Below are the code and all the weights of a small trained network. Each question names an input and a class and asks about switching units off, where a switched-off unit gives its printed mean instead of its output.

import numpy as np


def w(rows, s, z=0):
    codes = np.array(rows[::2]) - 128.0
    scale = np.full(codes.shape[1], s)
    scale[-1] = z or s
    return codes * scale


def f(y):
    return np.maximum(y, 0)


def log_softmax(a):
    a = a - a.max(-1, keepdims=True)
    return a - np.log(np.exp(a).sum(-1, keepdims=True))


def net(x, mask):
    res = np.array(x, float).reshape(1, 4) / 4 @ E
    y = f(res @ A[0][:, :-1].T + A[0][:, -1])
    res = res + np.where(mask, y, B[0][:, -1]) @ B[0][:, :-1]
    return log_softmax(res[-1] @ U[:, :-1].T + U[:, -1])


A, B = {}, {}
E = w([
[77,126,179,26,104,122],'x0',
[101,75,39,114,103,254],'x1',
[110,124,198,207,230,133],'x2',
[62,234,141,196,79,162],'x3',
],0.01)
A[0] = w([
[158,74,130,94,159,137,169],'n0',
[165,121,111,1,67,132,213],'n1',
[122,173,183,124,140,106,137],'n2',
[94,160,130,146,108,142,152],'n3',
[96,137,109,187,142,200,143],'n4',
[159,127,129,199,146,86,194],'n5',
[102,132,111,166,106,186,169],'n6',
[68,150,207,117,109,79,149],'n7',
[101,79,123,65,137,107,184],'n8',
[163,86,90,45,62,93,178],'n9',
[101,160,197,139,117,112,188],'n10',
[121,152,222,135,125,106,142],'n11',
[125,125,80,187,99,242,166],'n12',
[127,129,101,209,132,162,224],'n13',
[59,132,206,134,90,104,183],'n14',
[199,151,125,133,185,102,124],'n15',
[161,86,152,69,202,117,171],'n16',
[141,78,88,78,104,129,180],'n17',
[141,135,75,100,61,125,181],'n18',
[190,152,159,153,193,23,252],'n19',
[205,108,141,169,135,65,144],'n20',
[92,156,201,108,124,109,141],'n21',
[86,123,131,156,83,144,187],'n22',
],0.011,0.0033)
B[0] = w([
[122,193,146,178,115,216,179],'n0',
[148,185,103,37,64,119,231],'n1',
[197,111,191,87,168,69,183],'n2',
[131,90,135,76,182,134,171],'n3',
[22,75,137,151,185,133,195],'n4',
[121,24,161,190,103,130,199],'n5',
[74,75,106,104,145,107,185],'n6',
[163,149,219,32,158,60,200],'n7',
[177,214,173,91,135,187,179],'n8',
[141,201,74,63,53,133,220],'n9',
[141,95,223,97,168,77,194],'n10',
[182,148,200,114,183,36,196],'n11',
[2,102,54,127,175,195,223],'n12',
[73,35,120,141,127,139,201],'n13',
[137,128,206,5,214,71,194],'n14',
[177,87,86,204,85,106,178],'n15',
[221,162,144,149,150,226,194],'n16',
[150,195,51,97,115,169,193],'n17',
[52,114,66,70,58,84,197],'n18',
[157,88,200,205,78,88,250],'n19',
[167,57,126,236,41,117,196],'n20',
[163,192,185,31,197,38,185],'n21',
[93,105,143,76,160,142,171],'n22',
],0.0066,0.013)
U = w([
[122,179,70,60,16,99,152],'0',
[173,83,143,238,74,72,236],'1',
[215,180,127,116,156,197,104],'2',
[145,109,71,177,155,121,3],'3',
[184,142,190,91,212,16,131],'4',
[1,91,96,127,187,161,171],'5',
],0.0095,0.0025)

Each question gives the input, the list of numbers given to net, and the class t.
The units are the neurons (one row each of A and B). Each row of codes is followed by its name. A weight is (code - 128) times the scale printed after its matrix; where a second scale follows, it is the last column's (A, B and U).
mask holds one flag per neuron, in row order. A switched-off neuron (its flag False) gives its mean, the last column of its row in B, instead of its output. The means were averaged over made-up inputs and are rounded, as every weight is.
A unit's drop is (log p(t) with every unit on - log p(t) with that unit switched off) / (log p(t) with every unit on - log p(t) with every unit switched off).
The circuit of an input: a set's keep is (log p(t) with only the set's units on - log p(t) with every unit switched off) / (log p(t) with every unit on - log p(t) with every unit switched off). Starting from the 12 units with the biggest drops (on a tie, the unit counted first), units are removed one at a time, each time the one whose removal leaves the highest keep (on an exact tie, the one counted first), for as long as the keep stays at least 0.8.
units of the circuit, in order: the units of the circuit, biggest drop first
most important unit: the unit with the biggest drop
top k neurons: the k neurons with the biggest drops, biggest first
drop of u: that unit's drop, to one decimal
input [-4,-1,-3,-5], class 0: units of the circuit, in order -> (n9, n11)
input [-4,-3,-5,3], class 1: units of the circuit, in order -> (n1, n14)
input [4,4,1,1], class 5: most important unit -> n9
input [-8,0,-5,-5], class 0: top 3 neurons -> (n9, n17, n18)
input [8,5,7,6], class 4: top 4 neurons -> (n14, n21, n7, n10)
input [6,8,0,-7], class 0: top 2 neurons -> (n1, n9)
input [6,2,-1,-6], class 0: top 2 neurons -> (n1, n9)
input [-2,-2,-2,-5], class 1: drop of n14 -> 0.1
input [7,-3,-6,7], class 4: drop of n11 -> 0.0
input [-3,1,-8,7], class 5: drop of n12 -> 0.4
input [7,4,6,-3], class 2: drop of n16 -> 0.1
